Below are the code and all the weights of a small trained network. Each question names an input and a class and asks about switching units off, where a switched-off unit gives its printed mean instead of its output.

import numpy as np


def w(rows, s, z=0):
    codes = np.array(rows[::2]) - 128.0
    scale = np.full(codes.shape[1], s)
    scale[-1] = z or s
    return codes * scale


def norm(h):
    return h / np.sqrt((h * h).mean(-1, keepdims=True) + 1e-5)


def f(y):
    return np.maximum(y, 0)


def log_softmax(a):
    a = a - a.max(-1, keepdims=True)
    return a - np.log(np.exp(a).sum(-1, keepdims=True))


def net(x, mask):
    res = np.array(x, float).reshape(1, 4) / 4 @ E
    u = 0
    for l in range(2):
        y = f(norm(res) @ A[l][:, :-1].T + A[l][:, -1])
        res = res + np.where(mask[u : u + 14], y, B[l][:, -1]) @ B[l][:, :-1]
        u += 14
    return log_softmax(norm(res)[-1] @ U[:, :-1].T + U[:, -1])


A, B = {}, {}
E = w([
[157,141,227,127,58,71,102],'x0',
[108,137,124,1,109,146,147],'x1',
[63,129,204,139,189,160,135],'x2',
[89,94,105,123,133,96,65],'x3',
],0.0028)
A[0] = w([
[98,125,158,110,106,25,61,103],'L0N1',
[110,77,54,122,209,172,122,5],'L0N2',
[107,126,132,108,161,174,127,88],'L0N3',
[200,113,12,54,96,72,136,75],'L0N4',
[65,133,149,57,142,171,124,111],'L0N5',
[176,180,174,144,103,114,197,88],'L0N6',
[213,95,37,211,16,114,113,15],'L0N7',
[198,118,137,176,129,163,190,15],'L0N8',
[90,105,180,234,185,130,157,111],'L0N9',
[194,139,108,123,129,164,169,134],'L0N10',
[114,108,87,78,98,130,118,88],'L0N11',
[79,43,78,123,124,78,81,44],'L0N12',
[44,169,127,134,77,63,18,86],'L0N13',
[166,2,123,174,161,101,68,83],'L0N14',
],0.0051,0.002)
B[0] = w([
[167,106,146,132,99,152,210,207],'L0N1',
[136,63,164,152,62,95,191,214],'L0N2',
[137,118,137,199,121,97,138,168],'L0N3',
[136,116,151,144,205,127,121,254],'L0N4',
[171,196,123,133,140,86,88,215],'L0N5',
[93,109,88,171,86,179,138,189],'L0N6',
[148,95,134,73,226,95,70,252],'L0N7',
[73,186,108,174,84,214,126,170],'L0N8',
[121,151,127,96,142,50,89,223],'L0N9',
[78,145,97,174,126,150,129,188],'L0N10',
[147,189,130,143,140,134,81,180],'L0N11',
[91,169,128,145,107,253,153,185],'L0N12',
[99,148,102,165,128,181,178,202],'L0N13',
[78,193,127,165,85,122,107,199],'L0N14',
],0.0058,0.0036)
A[1] = w([
[119,181,124,63,106,129,180,111],'L1N1',
[28,26,55,116,140,131,183,5],'L1N2',
[87,55,76,147,131,84,168,3],'L1N3',
[181,79,129,159,88,137,190,153],'L1N4',
[129,154,113,6,129,157,105,100],'L1N5',
[36,165,205,147,148,109,186,66],'L1N6',
[44,78,254,83,225,133,119,91],'L1N7',
[63,141,85,82,70,135,113,14],'L1N8',
[198,35,108,79,170,120,107,108],'L1N9',
[91,120,106,151,94,246,128,137],'L1N10',
[123,25,155,159,34,120,184,107],'L1N11',
[94,162,113,109,114,190,115,85],'L1N12',
[97,13,55,137,214,145,222,132],'L1N13',
[136,174,182,71,178,161,200,46],'L1N14',
],0.0053,0.0022)
B[1] = w([
[147,141,128,209,138,121,66,185],'L1N1',
[253,138,164,102,15,96,175,166],'L1N2',
[191,150,153,142,102,108,151,153],'L1N3',
[173,41,184,84,121,145,147,176],'L1N4',
[54,165,135,214,141,53,77,170],'L1N5',
[184,60,54,55,153,137,119,253],'L1N6',
[181,53,37,87,188,178,104,194],'L1N7',
[91,142,101,196,160,189,168,134],'L1N8',
[135,51,107,77,196,100,106,177],'L1N9',
[100,124,76,195,41,189,216,225],'L1N10',
[207,118,191,69,30,101,181,177],'L1N11',
[45,106,47,176,91,120,126,173],'L1N12',
[170,127,177,55,24,74,113,245],'L1N13',
[103,96,120,182,117,102,118,206],'L1N14',
],0.0052,0.0033)
U = w([
[225,33,63,43,216,90,39,232],'0',
[247,63,186,61,31,104,176,249],'1',
[98,142,47,205,41,210,205,127],'2',
[85,187,118,181,183,51,25,243],'3',
[175,176,133,94,185,157,182,70],'4',
[60,228,221,43,226,200,185,2],'5',
[78,221,214,3,202,161,216,2],'6',
],0.0063,0.0038)

Each question gives the input, the list of numbers given to net, and the class t.
The units are the neurons (one row each of A and B). Each row of codes is followed by its name. A weight is (code - 128) times the scale printed after its matrix; where a second scale follows, it is the last column's (A, B and U).
mask holds one flag per neuron, layer by layer. A switched-off neuron (its flag False) gives its mean, the last column of its row in B, instead of its output. The means were averaged over made-up inputs and are rounded, as every weight is.
A unit's drop is (log p(t) with every unit on - log p(t) with that unit switched off) / (log p(t) with every unit on - log p(t) with every unit switched off).
The circuit of an input: a set's keep is (log p(t) with only the set's units on - log p(t) with every unit switched off) / (log p(t) with every unit on - log p(t) with every unit switched off). Starting from the 12 units with the biggest drops (on a tie, the unit counted first), units are removed one at a time, each time the one whose removal leaves the highest keep (on an exact tie, the one counted first), for as long as the keep stays at least 0.8.
units of the circuit, in order: the units of the circuit, biggest drop first
k most important neurons: the k neurons with the biggest drops, biggest first
top k neurons in layer l: the k neurons of layer l with the biggest drops, biggest first
input [-1,0,-1,7], class 2: units of the circuit, in order => (L0N12)
input [-5,-6,6,8], class 2: 2 most important neurons => (L0N7, L0N14)
input [-8,-5,-4,3], class 1: units of the circuit, in order => (L0N2, L1N13)
input [-6,4,-5,1], class 1: 3 most important neurons => (L0N2, L1N13, L0N7)
input [1,-6,7,1], class 0: 2 most important neurons => (L1N7, L1N6)
input [8,8,8,-3], class 0: 2 most important neurons => (L1N7, L0N2)
input [7,-4,5,7], class 1: 2 most important neurons => (L0N1, L0N7)
input [-5,8,6,-1], class 3: units of the circuit, in order => (L0N5, L1N5)
input [0,5,6,-7], class 2: 3 most important neurons => (L0N7, L0N6, L0N9)
input [-7,3,-2,7], class 1: 4 most important neurons => (L0N2, L1N13, L1N2, L0N8)
input [-8,1,-7,8], class 1: units of the circuit, in order => (L0N2, L1N2)
input [-5,-2,-2,-4], class 1: units of the circuit, in order => (L0N2, L1N13)
input [-2,-5,1,2], class 3: units of the circuit, in order => (L0N9, L0N14)
input [-5,-6,4,-5], class 3: units of the circuit, in order => (L0N9)
input [4,-2,1,-7], class 2: 2 most important neurons => (L0N8, L0N2)
input [5,3,5,-7], class 2: 3 most important neurons => (L0N6, L0N7, L0N2)
input [0,8,6,-5], class 3: top 2 neurons in layer 0 => (L0N5, L0N4)
input [4,-5,5,2], class 0: 3 most important neurons => (L0N9, L1N6, L0N5)
input [2,6,-1,6], class 2: top 3 neurons in layer 0 => (L0N13, L0N12, L0N7)
input [-3,-6,-3,-4], class 3: top 4 neurons in layer 0 => (L0N7, L0N8, L0N9, L0N12)
input [7,-1,6,8], class 2: units of the circuit, in order => (L0N13)
input [6,0,1,-7], class 2: top 3 neurons in layer 0 => (L0N6, L0N2, L0N8)
input [-3,-6,-2,-5], class 3: 4 most important neurons => (L0N9, L0N7, L0N12, L0N1)
input [-1,-6,2,-4], class 3: 3 most important neurons => (L0N9, L0N12, L0N13)
input [-5,-3,3,-4], class 1: 3 most important neurons => (L0N2, L0N5, L0N7)
input [7,6,-5,8], class 2: 2 most important neurons => (L0N13, L0N12)
input [-2,8,8,1], class 0: 2 most important neurons => (L1N7, L0N3)
input [2,-3,-6,4], class 0: units of the circuit, in order => (L0N7)
input [-1,8,-5,5], class 3: top 2 neurons in layer 0 => (L0N7, L0N4)
input [-5,-2,-8,-8], class 0: top 2 neurons in layer 0 => (L0N7, L0N4)
